Moves between nodes:
Miz pe Nus
Miz li Pud
Zap pe Faf
Zap li Zes
Nus pe Von
Nus li Pel
Lur pe Zuv
Lur li Sut
Nes pe Bam
Nes li Lik
Zof pe Muf
Zof li Nus
Lav pe Nid
Lav li Von
Paf pe Vel
Paf li Lav
Ked pe Bon
Ked li Kek
Zik pe Vud
Zik li Gef
Gub pe Mos
Gub li Paf
Dom pe Mak
Dom li Niz
Bam pe Lik
Bam li Fub
Pud pe Pel
Pud li Siv
Naz pe Gef
Naz li Bil
Dop pe Miz
Dop li Faf
Kek pe Gub
Kek li Mos
Dev pe Sek
Dev li Rim
Siv pe Bif
Siv li Fal
Sab pe Lur
Sab li Zuv
Kot pe Seg
Kot li Tef
Mos pe Paf
Mos li Vel
Fem pe Gab
Fem li Dev
Gef pe Vir
Gef li Dom
Faf pe Zes
Faf li Faf
Bul pe Fov
Bul li Dol
Gab pe Dev
Gab li Sek
Vir pe Ked
Vir li Rim
Von pe Lav
Von li Gab
Bil pe Lav
Bil li Mak
Dus pe Vud
Dus li Foz
Foz pe Tef
Foz li Pup
Zes pe Dus
Zes li Vud
Vud pe Foz
Vud li Zeg
Nid pe Von
Nid li Fem
Sol pe Nav
Sol li Kot
Bif pe Fal
Bif li Pup
Lik pe Fub
Lik li Zik
Sut pe Zof
Sut li Miz
Laz pe Bul
Laz li Fov
Nor pe Fov
Nor li Bub
Zeg pe Vud
Zeg li Geg
Bon pe Vel
Bon li Mak
Muf pe Dop
Muf li Zap
Geg pe Bil
Geg li Bam
Pog pe Sab
Pog li Lur
Mak pe Niz
Mak li Seg
Pel pe Siv
Pel li Bif
Pup pe Laz
Pup li Bul
Fub pe Zik
Fub li Naz
Niz pe Vir
Niz li Ked
Tef pe Nes
Tef li Bam
Sek pe Rim
Sek li Pog
Fov pe Dol
Fov li Muf
Fal pe Pup
Fal li Laz
Vel pe Zuv
Vel li Mos
Nav pe Kot
Nav li Naz
Zuv pe Sut
Zuv li Zof
Rim pe Pog
Rim li Miz
Dol pe Muf
Dol li Dop
Seg pe Tef
Seg li Nes
Bub pe Bam
Bub li Dus

The rows follow the links: the fewer symbols apart two nodes are, the more alike their rows tend to be.

Rows of some nodes; one shown again gets a slightly different row:
Sab:  -44   -22   -17    -6   -11   -97   -24    -6    17    17   -19   -51    67    62   -96    32     2    68    -8   -18    74    10    70   -37    85    26    50    47    12    99     0   -41     2    30   -67   -55   -21   -18   -71   -19    60   -50   -89   -25     0   -70    38   -17   -21   -28   -18    -4     3
Bil:   30    49   -79   -21   -51    72    15    12    60    12    -6   -56   -59   -38     0   -64    44    53    38    43   -20     5   -42   -25   -88    43   103   -17    56    -8    13    20    41   -17    51    33   -61    39     9   -46   -90    21    42    -4    14   -73   -96   -57    36    -8   -27   -14   -12
Pog:  -56   -41   -10    17     8   -79   -33     4    -3    63    -2   -22    91    83  -101    22    27    90   -19   -11    69   -34    57   -29    57    44    11    23   -47    92   -23   -28    22    57   -55   -27   -11   -16   -63    30    82   -65   -85     2   -19   -13    30   -17   -12   -41    28     5     8
Bif:   10    37    35   -13    -5   -12    -8   -82    19   -13    40    13    -9   -34    53     3    46   -30   -18    20    22    67   -71   136    60   -61   -81   -11    -1   -17    28    21   -42   -14   -49   -26    47   -14    -8    46    38    78    47   -19   -18    49   105   -43    63   -39   -39   -46     7
Paf:  -76   -21   -34   -33    29    24    -1    10   -18   -14  -123   -40   -25    45    16    -8   -18    31     7    -8     5   -28    30   -12   -37    27    24     6    31   -62    -1  -120     6   -61   -67  -185    -5   -25   -28    24    -2    36    -4   -31   -27   -63    26    42   -19    57   -40    49    -4
Kot:   82   100    -9    -3    47    26    39    10    14   -24    50    46    43    29   -18    14   -37   -55    28   -19   -56    67    21   -46   -85    22   -53   -35   -35   -13    47    28     2    12   -31    65   -36    48    75   -49   -47    43   -39   -29   -44    -6   -26   151    26    25   -22    -1    25
Dev:  -62   -31   -43    27    50    -2    -4    17   -13    86    21    19    82    78   -76    20    56   106   -30   -26    48   -57    10     1   -10    50   -17    -3  -125    29   -40   -22    39    80   -29    -6     7    -4   -34    63    37   -58   -25    45   -36    29   -19    14    32   -13    55    15    14
Niz:   22  -106   -13    45   -33    11   -95   -59   -11    48   -41   -16    23    -8    18     7    28    21    43    19   -19   -63   -15    17   -81    19     6   -43    25    33   -34    40    68   -38   -32    60   -58    37    -5   -16   -20    40    33    67   -41    32   -85  -101   -20   -14     3     0  -112
Ked:   -7  -124     3    30   -23     6  -104   -51   -26    44   -86   -15     7    29    26    23     0    16    32    18   -11   -74    -6    18   -92    28   -14   -53    17    13   -44    -4    72   -63   -76    -7   -52    28   -19    10     1    37    19    56   -57    26   -60   -68   -34    24   -18    27  -117
Nor:   53    -2    67    59    -2     1    47    38   -15  -126    29    -3    22   -12    35   -52   -53   -81   -57    30   -64   -22    40    -8    45   -50   -21     5    22   -16   -33    60   -25    12    97     1    49     1   -49   -30   -27   -46    28   -24   112     6    18    20    11    20   110   -31   -16
Lur:  -47    -9   -10    -8    -3   -90   -22    -8    18    16   -23   -57    66    41   -83    24    16    56    -7   -19    78    10    63   -35    94    17    57    45    26    99    -8   -38   -10    32   -61   -61   -27   -25   -64   -16    57   -60   -84   -25     4   -80    27   -21   -23   -20   -16    -5     3
Nav:   77   105   -23     2    55    24    42     6    29   -10    47    33    51    30   -22    20   -28   -67    30   -20   -48    81    14   -44   -86    18   -36   -35   -31     4    38    20     9    10   -40    75   -48    53    66   -45   -68    45   -35   -19   -49   -17   -53   137    31    33   -30   -13     6
Dus:   54    21    95   -18    12    16    38   -11     3    10    33   -13  -124    26    40   -40   -64   -33    -9    29   -24    18    21   -64    43    15   -35    43    13   -13    27    20    -7     6    70   104    72   -37    27   -14   -17    23   -21     3    51    24    79   -16   -37  -106    51    83    46
Pup:   60    25    82    47    18    -7    22   -69    24   -75    51    -9    -2    24    71   -28     3   -78   -44    32   -26    56   -12   104    44   -62   -93    -5    -2   -19    14    56    -6    11    -4   -11    56     6   -46    15    -7    41    49   -24    44    45    94   -16    70   -30    68   -41   -28
Zeg:   44    26    59   -41   -21    33    25   -20    22    29    11   -50  -139    27    33   -65   -37    16     2    46     1    32     7   -54    30    33     4    50    48    -9    29    14    12    -2    66    99    47   -28    12    -8   -20    36   -30   -21    40   -11    64   -57   -22  -132    32    66    52

Each walk starts at a row. The symbols on each line, taken left to right, move it on to the next node.
Each answer is a row, close to the row of the node it stands for.
---
 -61   -76    -4   -17    18    33   -44   -16   -35     1  -126   -24   -14    53    36     4   -39     6    12     2   -16   -49    29     6   -60    31   -23   -21    24   -54   -14   -86    27   -74   -98  -134    -6   -18   -26    27    23    47     8    -4   -43   -24    20    24   -34    52   -19    55   -56
li pe pe pe  -63    -3   -22   -27   -17   -90   -23    -3    22    -4   -39   -50    40    25   -65    33    -1    31     4   -22    63    12    62   -30    96    11    66    61    49    70     9   -68   -11     2   -57   -95   -38   -29   -61   -24    42   -43   -72   -40     3   -84    21    -8   -39     4   -46   -15     1
li li pe li pe pe  -61   -46   -23    25    41   -33   -14    17   -14    85    13    13    87    85   -83    24    49    98   -21   -25    48   -53    15    -1     2    50   -13     0   -99    47   -41   -11    36    68   -43   -12     4   -16   -42    61    59   -62   -40    38   -33    25     3    -5    12   -28    52    11    14
---
 -78    41   -74   -41   -23   -24     5    -2    36    30    23     7   -11   -88   -25    35    90    35     4   -40    86    45   -78    75    79   -43    79    33     7    13     9   -57   -50    12   -15   -68   -20   -35    12    18    -6   -18    23    -6   -28   -30    -1   -43    23    31   -99   -67    36
pe li li pe li  -78   -17   -43   -16   -14   -68   -34    -9    -3    55    38    44    31   -77   -39    82    69    19    11   -51    82    17   -43    56   103   -63    43    48   -16    49    -9   -42   -43    26   -29   -38   -15   -37    31    22    50   -49     6    22   -33    14     2   -50   -22    11   -93   -64    21
li pe pe   -3    35    12   -30   -26   -13   -17   -70    11    14    38    20   -23   -46    46    30    65   -15    -5    12    41    50   -89   134    44   -59   -64   -13     0   -15    35    14   -51   -15   -54   -17    37   -23    16    48    56    76    43   -14   -39    49   101   -48    49   -30   -70   -44    19
---
  66    20    75     1   -31    21    60    42   -28   -73    12   -12   -51   -17    29   -86   -73   -40   -34    39   -44   -10    39   -44    25    -6   -12    19    34   -37    16    59   -28     3   111    69    78    -7   -21   -29    22   -19   -16   -48   113    23    46    19    -9   -43    82    26    54
pe pe li li li   35   -83   -22    28   -59    17   -80   -48     1    41   -23   -13    10   -25    10     7    22    22    41    28   -25   -61   -34     5   -80    24    18   -58    33    34   -26    74    57   -38    -6    75   -64    41     8   -22   -32    32    44    71   -36    27   -91  -112   -14   -12    -3   -20  -104
pe pe pe pe pe pe  -75   -53   -12   -33    25    -4   -33    -2   -12   -15  -130   -40   -15    53    17     5   -26    21    13    -5     0   -29    35   -21   -23    38     5     3    40   -29    -8  -108    17   -65   -85  -162   -19   -22   -42    22     9    33   -23   -33   -40   -60    26    42   -40    50   -32    46   -32
---
  77    49   -11   -34   -47    54    55    73   -63   -51     7    46    17   -57   -26   -65   -39     4    -4    28   -48   -31     3   -47   -46     7   -29   -46    25   -54    48    73   -50   -31    66    88    20    15    30   -29    68    22   -35   -60    44     8     1    91     9     7    -4    -7    93
pe li li pe pe    3  -115   -13    32   -34    -6   -97   -51   -18    58   -36   -17    39     6    -6    19    18    44    23    27    -9   -81   -12     2   -71    36     5   -59    -4    38   -41    51    67   -28   -37    54   -41    31    -7     2    13    19    24    68   -54    54   -70  -104   -22    -8    19    -2   -95
pe pe li li   95    72   -11   -16    -6    40    36    38   -19   -30    26    55    33   -10   -15   -16   -49   -43    30     5   -68    30     7   -53  -108    24   -55   -64   -15   -36    49    66     0   -15     2    90   -27    60    56   -58     2    54   -38   -39   -12    13   -46   123    30    15   -16    -5    40
---
   9   -20    76    -9    31     0    12    -9     2    39    39    32  -121     2    54    46   -75   -69    30    -6   -13    21    -1   -69    47   -12    -5    65    -1   -17     5   -14   -20    10    74    97    48   -49    86   -12   -49    -3   -10    58    24    50    24   -19   -77   -64     6    78    22
pe pe li li li   61    48    12   -37   -64    56    57    69   -47   -52    -7    16   -21   -58   -16   -94   -36    24   -11    39   -35   -32     0   -47   -25    13    -4   -17    49   -55    41    69   -42   -29   105    91    40    11    17   -27    68    13   -23   -69    73    10    28    48     4   -18    15    -3   100
pe li li   50   -70   -33     9   -86    31   -69   -16    -8    39   -10    -3    -5   -50    -2   -27    21    32    50    39   -20   -54   -27   -11   -85    21    20   -57    40    23   -14    86    44   -39    27   115   -45    63    15   -47    -3    27    26    42   -12    37   -91  -108   -15   -26     6   -23   -64
---
  56    15   -10   -49   -82    49    32    69   -59   -43    -8    27     0   -87   -20   -87   -33    24   -10    39   -24   -58    -3   -37   -25     7     2   -25    44   -48    35    72   -58   -40    99    87    35     3     9   -28    85     5   -25   -52    62    23    -4    25    -2   -10     4    -7    88
pe li li pe pe  -76    54  -103    -1    41    33    53    36    46    44     7   -24     5    12   -41   -15    92   100   -26   -33    35     1   -42    14   -25    38    99    15   -54   -13   -21   -59    21    60    14   -84   -21     2   -17    41   -63   -43    38    14    -7   -63   -43    -9    60    27     1    -8    30
pe pe pe pe li  -76   -19   -66    28    65    -1    22    32     1    80    16     0    69    68   -78     5    89   120   -35   -33    44   -37   -12     2   -22    58    13    -7  -122    21   -36   -26    39    98   -13   -39     5    -7   -29    66    11   -69    -2    44   -21    10   -19    -1    39    -2    53     9    25
---
 -54    12   -40   -21   -24   -85   -11    24    34   -31    -2   -18    26   -56   -38    58    26     0     7   -47    56    27    15    -5   114   -45   103    62    44    65     5   -55   -57    18   -12   -82   -43   -29   -14   -33    -5   -74   -17   -14     7   -79   -17   -32   -35    45   -74   -56     7
li li li li pe   59     6    72    62    15   -25    20   -35    19  -107    47    -4    34     7    52   -27    -2   -94   -46    15   -38    35   -11    85    42   -69   -71    -8     6     2   -24    57    -4    25    11   -39    38    23   -55     7   -33     4    64    -6    68    24    51   -14    56    15    91   -57   -51
pe li pe  -22   -29    43    51    22   -46     7    35    -3   -76    35    43    15   -56    41    59   -41  -114   -12   -48   -31    12    16    -2    82   -89    36    41    -4    16   -56     8   -50    36    73   -12     2    -8    30   -32   -57   -95    48    43    52    18   -52    -3   -50    72    14   -43   -47
---
  57    -4     2   -55  -100    61    16    42   -36    -5    -6   -10   -59   -75     0   -85   -26    34    11    56   -22   -43   -19   -49   -27    31    18   -22    65   -19    33    87   -23   -38   110   125    28     1    14   -35    53    19   -16   -25    62    24     5   -44   -20   -53    13    18    73
li li pe pe li pe  -18   -95   -11     4   -17    21   -98   -37   -17    19  -110   -41     5    33    34    16   -18    22    36    23   -25   -64    18    -4   -92    37     8   -42    41     5   -34   -22    63   -77   -81   -59   -54    22   -23    -6   -14    38    18    38   -60    -8   -57   -50   -25    34   -19    24  -113
li pe li pe li   46   -66   -29    24   -59    39   -71   -36    16    32   -31   -18    -1   -10     9     1     9     9    54    23   -30   -42   -18    -2  -115    26    17   -52    41    23    -7    42    62   -55   -32    66   -81    60     2   -37   -41    45    32    53   -44    13  -108   -79    -6     8   -13   -14   -93
---
  70    48    95   -15    12    16    43   -34    19   -12    46   -11   -92    51    42   -53   -56   -44   -16    50   -18    56    14   -31    29    10   -76    26    14   -21    39    34     8    -4    49    93    69   -14    -1   -13    -7    53   -31   -30    41    27   101     2    10  -110    50    60    45
pe li li   51    23   -20   -42   -95    45    34    71   -49   -41    -8    20   -21   -93   -23   -90   -22    25    -5    47   -21   -40    -5   -35   -32     5    25   -37    48   -36    33    72   -32   -42   111    91    18    17    14   -40    59     6   -19   -51    68     5   -23     4    -2    -8    -3   -16    85
li pe pe pe li li  -82   -37    -4   -32    33    12   -21    -2   -14   -17  -130   -31    -9    45    21     4   -42     8    -2    -5     0   -26    28    -2   -39    29    -6    -5    25   -55    -1  -107     8   -66   -79  -161     5   -17   -29    32    23    26    -9   -29   -32   -45    24    53   -35    64   -33    49   -22
